Below is a small trained network, with its code and all its weights. Each question gives an input and a class and asks what happens when units are switched off, that is, made to give their printed mean instead of their output.

import numpy as np


def w(rows, s, z=0):
    codes = np.array(rows[::2]) - 128.0
    scale = np.full(codes.shape[1], s)
    scale[-1] = z or s
    return codes * scale


def f(y):
    return y / 2 * (1 + np.tanh(0.7978845608 * (y + 0.044715 * y**3)))


def log_softmax(a):
    a = a - a.max(-1, keepdims=True)
    return a - np.log(np.exp(a).sum(-1, keepdims=True))


def net(x, mask):
    res = np.array(x, float).reshape(1, 7) / 4 @ E
    y = f(res @ A[0][:, :-1].T + A[0][:, -1])
    res = res + np.where(mask, y, B[0][:, -1]) @ B[0][:, :-1]
    return log_softmax(res[-1] @ U[:, :-1].T + U[:, -1])


A, B = {}, {}
E = w([
[46,161,225,157],'x0',
[120,96,81,154],'x1',
[2,73,54,95],'x2',
[57,184,132,29],'x3',
[55,111,105,75],'x4',
[43,243,59,188],'x5',
[119,149,179,108],'x6',
],0.0082)
A[0] = w([
[128,57,108,184,129],'neuron 0',
[75,126,241,145,132],'neuron 1',
[82,67,112,173,110],'neuron 2',
[220,150,145,48,167],'neuron 3',
[125,107,60,123,94],'neuron 4',
[148,159,152,188,97],'neuron 5',
[146,173,120,40,151],'neuron 6',
[97,53,144,148,119],'neuron 7',
[93,180,176,175,142],'neuron 8',
[118,115,110,177,135],'neuron 9',
[97,171,85,54,163],'neuron 10',
[151,147,143,148,110],'neuron 11',
[35,152,113,56,184],'neuron 12',
[100,186,187,149,156],'neuron 13',
[146,151,170,118,100],'neuron 14',
[133,217,118,178,119],'neuron 15',
[82,63,131,173,198],'neuron 16',
[190,158,104,91,124],'neuron 17',
[107,73,70,134,112],'neuron 18',
[68,170,128,58,151],'neuron 19',
[104,138,194,141,122],'neuron 20',
[127,69,88,138,254],'neuron 21',
[7,83,155,80,143],'neuron 22',
[181,107,83,130,111],'neuron 23',
[135,197,59,182,152],'neuron 24',
],0.012,0.0074)
B[0] = w([
[227,143,197,100,172],'neuron 0',
[57,182,136,110,201],'neuron 1',
[158,216,146,78,164],'neuron 2',
[130,1,119,144,197],'neuron 3',
[116,185,141,160,161],'neuron 4',
[86,155,125,187,164],'neuron 5',
[59,36,81,142,172],'neuron 6',
[136,136,155,59,161],'neuron 7',
[90,251,138,91,192],'neuron 8',
[243,168,136,129,151],'neuron 9',
[112,110,37,136,206],'neuron 10',
[102,104,130,183,143],'neuron 11',
[75,98,35,96,252],'neuron 12',
[50,135,137,74,196],'neuron 13',
[82,101,186,133,144],'neuron 14',
[162,169,113,212,195],'neuron 15',
[163,192,66,64,191],'neuron 16',
[197,83,78,103,157],'neuron 17',
[116,195,151,81,176],'neuron 18',
[38,89,99,137,212],'neuron 19',
[49,196,162,88,163],'neuron 20',
[187,132,91,92,217],'neuron 21',
[69,135,70,93,245],'neuron 22',
[146,113,177,90,167],'neuron 23',
[162,130,43,209,212],'neuron 24',
],0.0065,0.012)
U = w([
[155,177,86,237,117],'0',
[143,8,134,181,101],'1',
[88,167,194,127,62],'2',
[171,140,151,47,254],'3',
[74,143,87,107,181],'4',
[163,61,88,130,86],'5',
[153,126,146,139,90],'6',
[105,99,207,116,27],'7',
],0.012,0.0078)

Each question gives the input, the list of numbers given to net, and the class t.
The units are the neurons (one row each of A and B). Each row of codes is followed by its name. A weight is (code - 128) times the scale printed after its matrix; where a second scale follows, it is the last column's (A, B and U).
mask holds one flag per neuron, in row order. A switched-off neuron (its flag False) gives its mean, the last column of its row in B, instead of its output. The means were averaged over made-up inputs and are rounded, as every weight is.
A unit's drop is (log p(t) with every unit on - log p(t) with that unit switched off) / (log p(t) with every unit on - log p(t) with every unit switched off).
The circuit of an input: a set's keep is (log p(t) with only the set's units on - log p(t) with every unit switched off) / (log p(t) with every unit on - log p(t) with every unit switched off). Starting from the 12 units with the biggest drops (on a tie, the unit counted first), units are removed one at a time, each time the one whose removal leaves the highest keep (on an exact tie, the one counted first), for as long as the keep stays at least 0.8.
units of the circuit, in order: the units of the circuit, biggest drop first
unit that matters most: the unit with the biggest drop
k most important neurons: the k neurons with the biggest drops, biggest first
drop when u is switched off: that unit's drop, to one decimal
input [3,-3,0,-1,-4,1,-3], class 0: units of the circuit, in order -> (neuron 22; neuron 12)
input [-7,1,-2,-5,4,0,4], class 1: units of the circuit, in order -> (neuron 8; neuron 3; neuron 22)
input [7,-5,-5,1,-4,6,-3], class 2: units of the circuit, in order -> (neuron 8; neuron 20; neuron 12)
input [2,-2,-3,-2,1,-7,-6], class 1: units of the circuit, in order -> (neuron 3; neuron 8)
input [-7,6,-2,-6,-7,-8,-4], class 3: 2 most important neurons -> (neuron 0; neuron 23)
input [-4,-4,-2,-8,-6,-8,0], class 1: units of the circuit, in order -> (neuron 3)
input [8,-1,-4,-5,3,8,3], class 2: units of the circuit, in order -> (neuron 8; neuron 10)
input [5,-1,-8,5,-3,-4,7], class 2: units of the circuit, in order -> (neuron 1; neuron 20)
input [4,2,-4,1,-4,-8,-7], class 1: units of the circuit, in order -> (neuron 3; neuron 8)
input [7,-6,-7,5,-5,8,-6], class 2: 2 most important neurons -> (neuron 13; neuron 8)
input [-2,-6,-8,8,-6,2,-7], class 5: 2 most important neurons -> (neuron 3; neuron 17)
input [0,0,4,-7,3,4,-1], class 0: 2 most important neurons -> (neuron 24; neuron 13)
input [-4,-3,5,3,-2,-5,-1], class 5: drop when neuron 3 is switched off -> 0.1
input [-4,-2,3,-5,-1,3,1], class 0: drop when neuron 13 is switched off -> 0.1
input [5,3,-6,8,-7,-7,-5], class 1: drop when neuron 24 is switched off -> -0.1
input [2,-7,-4,6,-2,-5,5], class 7: unit that matters most -> neuron 3
